(in the rows, 128 means zero)
Facts:
razi {trizuplos=d, mugi=885, klinel=dipli, sikek}
sotul {trizuplos=e, mugi=913, gravin=rofo, klinel=peflar, drastuk}
pokos {trizuplos=a, mugi=885, klinel=lizem}
nefla {trizuplos=d, mugi=885, klinel=brizas, trabrol}
feneper {trizuplos=a, mugi=885, klinel=skobren}
fogave {trizuplos=c, mugi=885, gravin=valim, klinel=dipli}
radrul {trizuplos=d, mugi=913}
zugul {trizuplos=a, mugi=885, gravin=bevo, klinel=dipli}
trokiska {trizuplos=e, mugi=913, klinel=fisasin, driskir}
plebra {trizuplos=e, mugi=885, klinel=skaplak}
rubres {trizuplos=d, mugi=913, gravin=neklapes}
steganil {trizuplos=e, mugi=913}
dazen {trizuplos=e, mugi=885, klinel=nugre}
potir {trizuplos=e, mugi=885, gravin=goplal, klinel=dipli, stikadi}
dupegik {trizuplos=e, mugi=885, klinel=plisoskom, peflar}
drodol {trizuplos=b, mugi=885, gravin=potir, klinel=pletror}
dofus {trizuplos=a, mugi=885, gravin=brurisum}
peflar {trizuplos=a, mugi=913, gravin=dritras, klinel=brizas}
dralur {trizuplos=d, mugi=913, klinel=fadri}
brubrim {trizuplos=a, mugi=885}
trovamu {trizuplos=e, mugi=885, gravin=dipli, klinel=gikek, suda}
kladok {trizuplos=a, mugi=885, gravin=zunu}
triplom {trizuplos=c, mugi=885, gravin=gromul}
valim {trizuplos=f, mugi=885, klinel=dipli, drastuk}
pletror {trizuplos=a, mugi=885, gravin=driskir, klinel=goraskim, gromul}
rudre {trizuplos=e, mugi=913, gravin=vidril, klinel=stikadi}
dreskor {trizuplos=a, mugi=885, gravin=brizas, klinel=kladra}
klavok {trizuplos=c, mugi=885, klinel=driskir, lizem, gibras}
plitil {trizuplos=b, mugi=913, gravin=pokos}
bribrem {trizuplos=c, mugi=885, gravin=fabru, klinel=dipli, neflogar}
nustul {trizuplos=c, mugi=913}
grusastak {trizuplos=c, mugi=885, klinel=testes, neklom, lesto}
testes {trizuplos=e, mugi=885}
vidril {trizuplos=b, mugi=885}
dritras {trizuplos=d, mugi=885, klinel=skazo, deves, gibras}
gitru {trizuplos=b, mugi=885, klinel=grutam, brizas}
fubrom {trizuplos=c, mugi=913, gravin=brifin, klinel=goraskim, sotul}
brufla {trizuplos=a, mugi=913, klinel=fisasin}
bretul {trizuplos=b, mugi=913, gravin=plugom, klinel=fleklas}
fito {trizuplos=a, mugi=885, gravin=kabuklik}
bebrazim {trizuplos=a, mugi=885, gravin=gikek, klinel=testes, trabrol}
suda {trizuplos=a, mugi=885, klinel=mepen}
lepli {trizuplos=d, mugi=885, klinel=draflir}
flibrel {trizuplos=b, mugi=885, gravin=neflogar, klinel=grutibrek}
fabru {trizuplos=f, mugi=885, gravin=nodor, klinel=dipli, peflar}
latus {trizuplos=c, mugi=885, klinel=valim}
pefal {trizuplos=a, mugi=885, gravin=klaskobom, klinel=dipli, trabrol, peflar}
suskik {trizuplos=c, mugi=885, gravin=flabrudo}
sikek {trizuplos=d, mugi=913, klinel=fadri, pletror, peflar}
braga {trizuplos=e, mugi=885, gravin=klugru, klinel=dipli, klugru, skazo}
gibras {trizuplos=c, mugi=913, gravin=bribrem}
klalok {trizuplos=c, mugi=885, gravin=laplasis, klinel=draflir, skobren}
draflir {trizuplos=b, mugi=913, klinel=neflogar}
lizem {trizuplos=c, mugi=885, gravin=flekifos}
stanosku {trizuplos=a, mugi=913, klinel=testes, skazo}
pitra {trizuplos=e, mugi=885, gravin=plotus, klinel=dipli, bebrazim}
skobren {trizuplos=b, mugi=885, gravin=toki, klinel=dipli, trabrol}
trabrol {trizuplos=c, mugi=913, klinel=dipli}
kabuklik {trizuplos=f, mugi=913, gravin=niklus, klinel=grunufe, fogave}
plutror {trizuplos=e, mugi=913, klinel=klaskobom}
kedisel {trizuplos=f, mugi=885, gravin=boflen, klinel=draflir}
grutam {trizuplos=a, mugi=885, klinel=fisasin, dipli, peflar}
grunufe {trizuplos=a, mugi=885, gravin=lezik, klinel=testes, peflar}
bevo {trizuplos=f, mugi=885, gravin=deves, klinel=klaskobom}
plotus {trizuplos=d, mugi=913, klinel=plisoskom, kabuklik, brigrir}
driskir {trizuplos=f, mugi=885, gravin=flakol, klinel=flekifos, stikadi, bitim}
sunel {trizuplos=b, mugi=885}
zoras {trizuplos=c, mugi=885, gravin=satrom, klinel=merir, tirer, drastuk}
meklu {trizuplos=a, mugi=913, gravin=plitil}
stikadi {trizuplos=a, mugi=885, klinel=pitra}
flabrudo {trizuplos=e, mugi=913, gravin=rubres, klinel=brizas, feneper}
sida {trizuplos=a, mugi=885, klinel=pletror}
grisefler {trizuplos=c, mugi=885, gravin=klavok, klinel=lepli, neklom, klugru, trabrol}
kages {trizuplos=b, mugi=885, gravin=razi}
skaplak {trizuplos=f, mugi=913}
gomo {trizuplos=d, mugi=885, klinel=dipli, trabrol}
merir {trizuplos=a, mugi=885, klinel=goraskim, dipli, trabrol}
plostal {trizuplos=b, mugi=885, gravin=kladok}
goplal {trizuplos=d, mugi=885, gravin=grafluk}
danir {trizuplos=e, mugi=913, gravin=flibrel, klinel=stanosku, dipli}
kligos {trizuplos=a, mugi=885, gravin=dreskor, klinel=sikek, fabru}
plapa {trizuplos=d, mugi=913, klinel=fisasin, lesto}
devuvok {trizuplos=b, mugi=885}
satrom {trizuplos=a, mugi=913, klinel=zunu, bribrem}
figrek {trizuplos=a, mugi=913, gravin=sida, klinel=lizem}
stufu {trizuplos=e, mugi=885, gravin=grutibrek, klinel=dipli}
verik {trizuplos=c, mugi=913, klinel=brurisum, pletror, steganil, deves}
klufles {trizuplos=e, mugi=885, klinel=brizas, goraskim, nefla, deves}
plukle {trizuplos=b, mugi=885, klinel=deves}
kladra {trizuplos=d, mugi=913, gravin=nabem, klinel=neflogar}
risten {trizuplos=b, mugi=885, klinel=brizas}
neklom {trizuplos=c, mugi=885, klinel=skaplak, goraskim}
lezik {trizuplos=a, mugi=885, gravin=plostal, klinel=klugru}
manum {trizuplos=a, mugi=913}
klaskobom {trizuplos=c, mugi=885}
bridus {trizuplos=b, mugi=913}
mubrim {trizuplos=b, mugi=913}
briplo {trizuplos=b, mugi=913}
zodratri {trizuplos=e, mugi=913, gravin=kligos, klinel=razi}
gikek {trizuplos=a, mugi=885, gravin=devuvok}
deves {trizuplos=c, mugi=913, gravin=flevem}
boflen {trizuplos=a, mugi=885, klinel=testes, skobren, laplasis}
nabas {trizuplos=b, mugi=885, gravin=manum}
skebruplis {trizuplos=a, mugi=885}
lesto {trizuplos=e, mugi=885, klinel=brizas, lepli, nodor, deves}
lomek {trizuplos=a, mugi=885, gravin=zugul, klinel=fisasin, dipli}
niklus {trizuplos=c, mugi=885, klinel=bufem, gibras}
grutibrek {trizuplos=a, mugi=913, klinel=kligos}
memi {trizuplos=c, mugi=913, gravin=brodroski, klinel=fisasin, drodol}
drastuk {trizuplos=c, mugi=913, klinel=brizas}
rofo {trizuplos=c, mugi=913, klinel=fisasin, plopom, zodratri, stikadi}
bufem {trizuplos=a, mugi=913, gravin=stanosku, klinel=brizas, pletror, bebrazim}
godater {trizuplos=f, mugi=885}
sesus {trizuplos=b, mugi=913}
nodor {trizuplos=e, mugi=885, gravin=zodratri}
brigrir {trizuplos=b, mugi=885, klinel=bebrazim}
plisoskom {trizuplos=b, mugi=885, gravin=gitru, klinel=brizas, bebrazim}
neklapes {trizuplos=e, mugi=885}
brodroski {trizuplos=b, mugi=885, gravin=plutror, klinel=plugom, drastuk}
mepen {trizuplos=b, mugi=885, klinel=gugroda}
driskar {trizuplos=f, mugi=913, gravin=dinum}
suzun {trizuplos=b, mugi=913, gravin=skaplak, klinel=klufles, zodratri}
skazo {trizuplos=a, mugi=885, gravin=nabas, klinel=peflar}
brifin {trizuplos=f, mugi=885}
fisasin {trizuplos=e, mugi=885, klinel=peflar}
fleklas {trizuplos=c, mugi=913, gravin=suskik, klinel=grutam, dipli}
kedrim {trizuplos=f, mugi=913, gravin=traskom, klinel=sikek}
klugru {trizuplos=e, mugi=885, gravin=lizem}
goraskim {trizuplos=d, mugi=885, klinel=nefla}
fadri {trizuplos=a, mugi=885}
skorazil {trizuplos=c, mugi=913, gravin=fito, klinel=kladra, bribrem}
bitim {trizuplos=c, mugi=885, klinel=pitra}
toki {trizuplos=a, mugi=885, klinel=gibras}
plopom {trizuplos=a, mugi=885, gravin=pefal, klinel=fisasin, dipli}
gugroda {trizuplos=b, mugi=885, klinel=dritras, peflar, pitra, lizem}
gromul {trizuplos=f, mugi=913, gravin=kedrim, klinel=brizas}
pliran {trizuplos=a, mugi=885, gravin=kedisel}
flevem {trizuplos=e, mugi=885, klinel=testes}
nugre {trizuplos=a, mugi=913, klinel=bebrazim}
plugom {trizuplos=b, mugi=913, gravin=skazo, klinel=fisasin, brizas, testes, grunufe}
diflor {trizuplos=c, mugi=885, gravin=brufla}
tirer {trizuplos=c, mugi=885, klinel=brizas, testes, nefla}
nabem {trizuplos=c, mugi=913, gravin=suda}
zunu {trizuplos=d, mugi=885, gravin=kages, klinel=gibras}
grulun {trizuplos=c, mugi=885, klinel=pefal}
fledon {trizuplos=d, mugi=885, gravin=figrek, klinel=valim}
neflogar {trizuplos=e, mugi=885, klinel=testes, dipli}
brurisum {trizuplos=c, mugi=885, gravin=draflir, klinel=dupegik}
zatigak {trizuplos=d, mugi=885}
laplasis {trizuplos=b, mugi=885, klinel=gibras}
dinum {trizuplos=b, mugi=913, gravin=briplo, klinel=diflor}
brizas {trizuplos=c, mugi=885, klinel=dipli}
skozor {trizuplos=f, mugi=885, klinel=brizas, risten}
flekifos {trizuplos=a, mugi=885, klinel=manum, plugom, nugre}
grafluk {trizuplos=b, mugi=885, gravin=grisefler, klinel=plotus, pefal}
tribru {trizuplos=b, mugi=885, gravin=mubrim, klinel=kligos}
flakol {trizuplos=a, mugi=885}
veku {trizuplos=a, mugi=913, klinel=dazen}
dipli {trizuplos=f, mugi=913}
traskom {trizuplos=e, mugi=913, gravin=grulun}

Known rows:
dazen: [122 131 139 127 118 145 111 121 156 126 143 150 146 153 133 137  98 122
 124 136 110 141 109 131 120 135 133 128 105 130 107]
danir: [127 132 123 138 102 144 111 125 149 122 110 139 149 162 114 116  29 163
 118 145 144 119 142 142  80 145 102 151 131 129 105]
nefla: [119 130 128 123 135 139 107 132 141 122 127 154 111 146 107 128 121 126
 129 138 115 137 101 134 134 151 124 116 115 137 100]
zodratri: [155 136  95 117  80 156 113 142 143 122 126 141 152 177 128 109  23 160
 141 154 147 106 131 138  71 128 131 140 142 140 103]
veku: [122 136 117 131 101 147 110 132 150 120 110 150 131 168 120 104  48 144
 127 145 158 116 136 146  76 153  91 138 121 123  99]
brigrir: [131 121 150 134 134 121 102 116 146 121 125 144 140 140 152 160  75 120
 127 136 110 136 110 124 127 156 163 141 138 148 109]
brubrim: [112 133 136 125 125 155 114 127 146 128 146 156 130 154 131 123 113 105
 126 139 112 138 107 141 116 144 122 112 104 124 106]
lizem: [118 130 143 121 100 146 119 118 169 126 135 145 159 156 145 142 105 122
 130 130 113 145 111 129 118 129 147 137  98 130 109]
potir: [120 132 138 132 125 141 108 119 153 126 144 149 150 150 128 139  84 120
 122 134 105 141 109 133 118 140 122 127 103 127 108]
mepen: [125 123 139 127 130 120 101 117 146 121 123 144 139 142 152 156  81 125
 131 132 112 140 109 126 122 163 170 140 133 146 108]
verik: [121 135 134 128  89 135 108 125 155 127 122 138 154 167 124 122  10 144
 113 140 147 121 140 138  64 158 115 159 126 130 106]
plitil: [132 123 146 136 104 119 104 120 145 119  99 139 127 156 164 135  22 137
 124 148 160 113 140 139  73 174 145 162 163 144 105]
gitru: [131 125 148 131 132 113  95 118 148 123 135 143 134 142 155 160  60 105
 122 135 112 134 105 122 120 169 159 139 134 150 104]
dinum: [132 123 147 137 108 117 103 121 142 121 101 139 127 156 168 137  19 134
 124 150 160 118 140 141  70 177 144 161 166 143 106]
grafluk: [126 122 147 135 139 116  98 115 144 123 128 142 137 139 150 160  69 120
 120 136 104 138 110 126 122 163 159 140 137 147 109]
driskir: [117 131 117 127 139 137 101 131 146 122 127 157 111 147 109 120 132 140
 137 131 124 142 100 138 131 160 123 105 117 129 102]
dritras: [114 134 115 122 131 134  99 133 152 123 131 158 115 150 117 125 116 115
 133 129 122 140 100 134 122 171 128 114 108 130  99]
fogave: [125 129 148 130 117 149 117 116 155 128 142 141 163 150 129 145  85 138
 119 137 100 143 112 130 123 119 134 136 105 133 112]
skazo: [113 133 129 124 123 154 114 128 150 122 133 155 133 154 113 124 111 116
 126 136 109 140 105 132 128 138 119 120  93 129 102]
dupegik: [120 132 139 125 117 146 110 124 152 126 143 148 147 152 123 137  88 119
 120 135 107 139 106 130 122 139 130 128 104 132 107]
rofo: [131 138 136 133  86 132 103 123 166 125 128 143 154 169 139 125   6 133
 116 141 154 119 134 137  64 157 104 157 121 128 101]

Rows:
No name comes twice in this set of rows, the named rows included.
[117 133 126 127 122 156 114 127 154 120 132 154 135 154 121 128 116 120
 131 134 113 140 105 134 130 137 119 117  96 126 102] => stikadi
[123 133 109 133 115 135 102 136 142 119 102 150 110 162 105 105  49 157
 125 146 162 115 134 145  83 174  98 136 138 132  97] => plapa
[126 135 157 128 110 134 108 119 166 129 154 147 156 155 144 144  72 102
 117 132 110 141 105 127 113 138 131 135  97 130 105] => grulun
[117 135 139 125 111 133 104 116 168 128 151 150 165 156 143 143  78 107
 123 122 114 147 107 129 104 150 136 133  93 123 108] => klavok
[128 129 114 137 114 143 109 133 141 116  91 148 115 159 109 106  70 175
 129 148 159 116 135 147  96 156  98 137 143 132 100] => kladra
[126 135 123 134  96 140 106 126 156 122 114 144 146 166 124 115  27 151
 122 142 153 117 138 141  72 155 105 150 126 127 102] => trokiska
[119 138 128 130  92 144 110 135 153 120 115 150 121 170 124 104  43 121
 120 147 162 116 131 142  75 160  95 141 114 128  94] => grutibrek
[117 134 112 131 105 151 113 132 145 121 103 146 132 166  97 102  46 162
 123 146 147 117 138 145  83 153  94 143 122 127 102] => bufem
[124 119 146 130 140 123 105 117 133 125 127 137 138 137 139 153  70 128
 124 139  99 138 112 129 126 156 167 140 143 149 114] => tribru
[125 122 151 128 134 118 100 117 137 124 131 142 131 141 152 157  70 113
 121 141 108 135 108 128 119 161 166 140 138 149 110] => flibrel
[146 133  79 120 120 162 107 139 142 128 159 152 148 167 108 121  78 125
 152 155 113 129  99 136 103 108 140  91 113 136 107] => dreskor

The same things again, as new rows of numbers:
Known rows:
lezik: [130 113 149 148 126 148  91 134  91  87 126 122 131 139]
grunufe: [122 116 152 103 121 148 106 135 106  91 123 112 116 127]
kabuklik: [125 133 108 188 144 121 202 118  98 150 118 123 168 119]
kages: [138 126 144 140 119 149 106 122 108  90 132 142 158 150]
razi: [137 128 129 103 122 123 102 113 138 121 153 127 125 147]
draflir: [128 133 111 217 111 120 168 119 110 167 121 116 128 107]
bufem: [119 115 119 201 133 100 167 143  91 139  98 109 125 104]
rudre: [123 126 103 178 137 116 175 143 104 158 105 134 139 125]
stufu: [126 125 135  72 146 142 123 137 124 120 141 133 115 153]
driskar: [129 137 116 213 147 120 195 121 111 141 107 140 178 116]
brufla: [125 121 115 225 133  95 145 134 107 145 100 105 102 103]
toki: [127 127 141  95 124 140  73 118 127 102 105 112  98 116]
grafluk: [140 108 144  17 159 150 152 108 141 121 126 147 139 125]
trokiska: [129 129 100 188 141 104 154 132 110 161 103 121 112 125]
klavok: [140 128 113  29 126 140  89 111 148 136 130 141 125 135]
skorazil: [124 120  97 171 135 109 165 140 119 172 122 138 163 129]
nefla: [134 130 130  83 114 131 110 115 148 128 156 125 115 142]
pliran: [122 122 159 119 135 147  96 141 130  96 119 128 123 117]
brodroski: [127 126 134  72 152 143 121 122 126 109 143 130 141 136]
sida: [130 125 147 113 142 123  82 124 141  97 124 109  91 122]
boflen: [128 124 138 101 143 146  66 116 118 109 121 108  90 118]

Rows:
No name comes twice in this set of rows, the named rows included.
[124 121 123 235 120  83 145 136 116 143 101 105 105  99] => grutibrek
[126 124 104 192 115 107 166 148 133 167 116 148 173 121] => nabem
[124 121 108 204 128 111 133 124 100 147  90 106 111 100] => satrom
[123 125 111 181 129  98 187 149 104 152 109 129 130 125] => sotul
[122 130 153  87 116 150 136 145 131 119 136 137 121 149] => klugru
[123 123 108 191 113 120 185 136 109 169 126 131 162 121] => kladra
[134 131 136  93 129 136 111 111 137 113 146 119 118 135] => risten
[129 141 125 230  89 114 220 105 114 159 127 110 122 116] => dipli
[125 137 122  86 142 140 156 116 104  79 161 154 120 122] => fabru
[127 125 130  75 139 135 116 133 136 119 151 138 153 142] => fledon
[127 127 158 131 112 121  91 130 141  95 129 109  85 120] => fadri
[132 132 132  95 114 148 102 113 145 136 151 129 123 138] => lepli

